Here is a tiny trained network, its code and every weight. The questions are about switching its units off for an input and a class, where a switched-off unit gives its printed mean instead of its output.

import numpy as np


def w(rows, s, z=0):
    codes = np.array(rows[::2]) - 128.0
    scale = np.full(codes.shape[1], s)
    scale[-1] = z or s
    return codes * scale


def norm(h):
    return h / np.sqrt((h * h).mean(-1, keepdims=True) + 1e-5)


def f(y):
    return np.maximum(y, 0)


def log_softmax(a):
    a = a - a.max(-1, keepdims=True)
    return a - np.log(np.exp(a).sum(-1, keepdims=True))


def net(x, mask):
    res = np.array(x, float).reshape(1, 4) / 4 @ E
    u = 0
    for l in range(2):
        y = f(norm(res) @ A[l][:, :-1].T + A[l][:, -1])
        res = res + np.where(mask[u : u + 16], y, B[l][:, -1]) @ B[l][:, :-1]
        u += 16
    return log_softmax(norm(res)[-1] @ U[:, :-1].T + U[:, -1])


A, B = {}, {}
E = w([
[224,19,217,38],'x0',
[78,29,15,83],'x1',
[67,65,179,184],'x2',
[254,82,54,225],'x3',
],0.0047)
A[0] = w([
[136,143,63,137,149],'L0N0',
[34,107,132,117,139],'L0N1',
[90,174,80,154,46],'L0N2',
[177,196,75,63,44],'L0N3',
[149,118,66,24,168],'L0N4',
[159,94,87,160,90],'L0N5',
[201,145,132,93,85],'L0N6',
[186,86,174,124,92],'L0N7',
[94,150,147,63,81],'L0N8',
[67,195,134,2,49],'L0N9',
[123,211,84,136,131],'L0N10',
[141,181,152,108,113],'L0N11',
[111,156,111,169,65],'L0N12',
[60,36,36,90,1],'L0N13',
[186,195,87,61,46],'L0N14',
[80,70,171,187,50],'L0N15',
],0.0088,0.0091)
B[0] = w([
[141,145,94,117,203],'L0N0',
[96,102,140,143,209],'L0N1',
[96,175,70,150,141],'L0N2',
[162,177,113,33,143],'L0N3',
[130,129,94,77,254],'L0N4',
[172,129,130,134,157],'L0N5',
[117,160,128,82,158],'L0N6',
[119,135,126,94,173],'L0N7',
[107,123,139,105,155],'L0N8',
[24,143,197,85,182],'L0N9',
[130,141,117,71,202],'L0N10',
[120,135,170,167,162],'L0N11',
[91,84,97,103,134],'L0N12',
[98,84,48,109,155],'L0N13',
[179,254,100,31,145],'L0N14',
[103,88,156,187,137],'L0N15',
],0.01,0.0049)
A[1] = w([
[183,95,87,168,109],'L1N0',
[100,210,125,209,207],'L1N1',
[194,117,110,187,24],'L1N2',
[128,79,111,246,132],'L1N3',
[90,161,173,81,137],'L1N4',
[213,144,99,159,98],'L1N5',
[180,98,161,39,3],'L1N6',
[40,96,157,133,118],'L1N7',
[71,189,85,126,31],'L1N8',
[123,64,95,110,87],'L1N9',
[199,162,57,89,86],'L1N10',
[151,180,200,116,98],'L1N11',
[76,24,173,237,110],'L1N12',
[139,49,210,55,125],'L1N13',
[174,220,196,206,100],'L1N14',
[61,131,11,142,49],'L1N15',
],0.014,0.0047)
B[1] = w([
[24,146,121,145,184],'L1N0',
[208,100,166,134,221],'L1N1',
[47,110,113,246,160],'L1N2',
[98,189,107,135,183],'L1N3',
[107,77,63,212,234],'L1N4',
[27,107,100,163,197],'L1N5',
[215,163,176,230,203],'L1N6',
[129,151,78,171,219],'L1N7',
[255,174,176,245,186],'L1N8',
[150,99,199,82,178],'L1N9',
[56,157,147,141,242],'L1N10',
[71,63,66,30,199],'L1N11',
[137,245,70,6,197],'L1N12',
[167,177,132,198,254],'L1N13',
[141,22,138,23,205],'L1N14',
[210,59,236,93,230],'L1N15',
],0.0094,0.0068)
U = w([
[229,117,183,203,231],'0',
[13,107,125,176,214],'1',
[156,1,148,48,124],'2',
[147,216,102,63,8],'3',
],0.022,0.0014)

Each question gives the input, the list of numbers given to net, and the class t.
The units are the neurons (one row each of A and B). Each row of codes is followed by its name. A weight is (code - 128) times the scale printed after its matrix; where a second scale follows, it is the last column's (A, B and U).
mask holds one flag per neuron, layer by layer. A switched-off neuron (its flag False) gives its mean, the last column of its row in B, instead of its output. The means were averaged over made-up inputs and are rounded, as every weight is.
A unit's drop is (log p(t) with every unit on - log p(t) with that unit switched off) / (log p(t) with every unit on - log p(t) with every unit switched off).
The circuit of an input: a set's keep is (log p(t) with only the set's units on - log p(t) with every unit switched off) / (log p(t) with every unit on - log p(t) with every unit switched off). Starting from the 12 units with the biggest drops (on a tie, the unit counted first), units are removed one at a time, each time the one whose removal leaves the highest keep (on an exact tie, the one counted first), for as long as the keep stays at least 0.8.
units of the circuit, in order: the units of the circuit, biggest drop first
unit that matters most: the unit with the biggest drop
k most important neurons: the k neurons with the biggest drops, biggest first
top k neurons in layer l: the k neurons of layer l with the biggest drops, biggest first
drop when u is switched off: that unit's drop, to one decimal
input [-4,-6,-4,6], class 1: unit that matters most -> L1N5
input [-5,-8,-5,-7], class 2: 3 most important neurons -> L1N14; L1N11; L1N1
input [-3,7,-3,6], class 2: 2 most important neurons -> L1N15; L0N4
input [-2,-4,-8,7], class 3: units of the circuit, in order -> L0N14; L1N4
input [-6,6,-4,6], class 0: top 2 neurons in layer 0 -> L0N2; L0N10
input [5,-1,-5,-2], class 0: top 4 neurons in layer 1 -> L1N6; L1N12; L1N13; L1N4
input [6,3,6,7], class 1: units of the circuit, in order -> L1N0; L1N15
input [-7,-8,-3,-3], class 2: units of the circuit, in order -> L1N14; L1N11; L0N4
input [-7,8,-5,4], class 2: 3 most important neurons -> L1N15; L1N13; L1N6
input [6,-5,7,-2], class 3: 3 most important neurons -> L1N12; L0N4; L0N10
input [5,6,-1,6], class 1: 2 most important neurons -> L1N0; L0N9
input [-5,8,7,3], class 2: 2 most important neurons -> L1N15; L0N13
input [-7,-8,-4,7], class 2: 4 most important neurons -> L1N14; L1N1; L1N13; L1N6
input [-1,-8,-7,1], class 2: units of the circuit, in order -> L1N14
input [2,7,-7,8], class 1: 2 most important neurons -> L1N10; L1N0
input [5,-3,0,-5], class 0: 2 most important neurons -> L1N13; L1N6
input [-5,-5,8,4], class 3: 2 most important neurons -> L1N12; L1N3
input [6,-1,-7,-2], class 3: top 2 neurons in layer 1 -> L1N15; L1N8
input [5,0,-2,6], class 1: top 4 neurons in layer 1 -> L1N5; L1N10; L1N0; L1N15
input [-4,7,4,-4], class 2: units of the circuit, in order -> L1N15
input [7,3,8,4], class 3: 2 most important neurons -> L1N12; L0N10
input [7,3,-4,2], class 0: drop when L1N6 is switched off -> 0.3
input [-8,0,-7,-2], class 0: drop when L1N8 is switched off -> 0.6
input [8,0,2,-5], class 0: drop when L0N4 is switched off -> 0.0
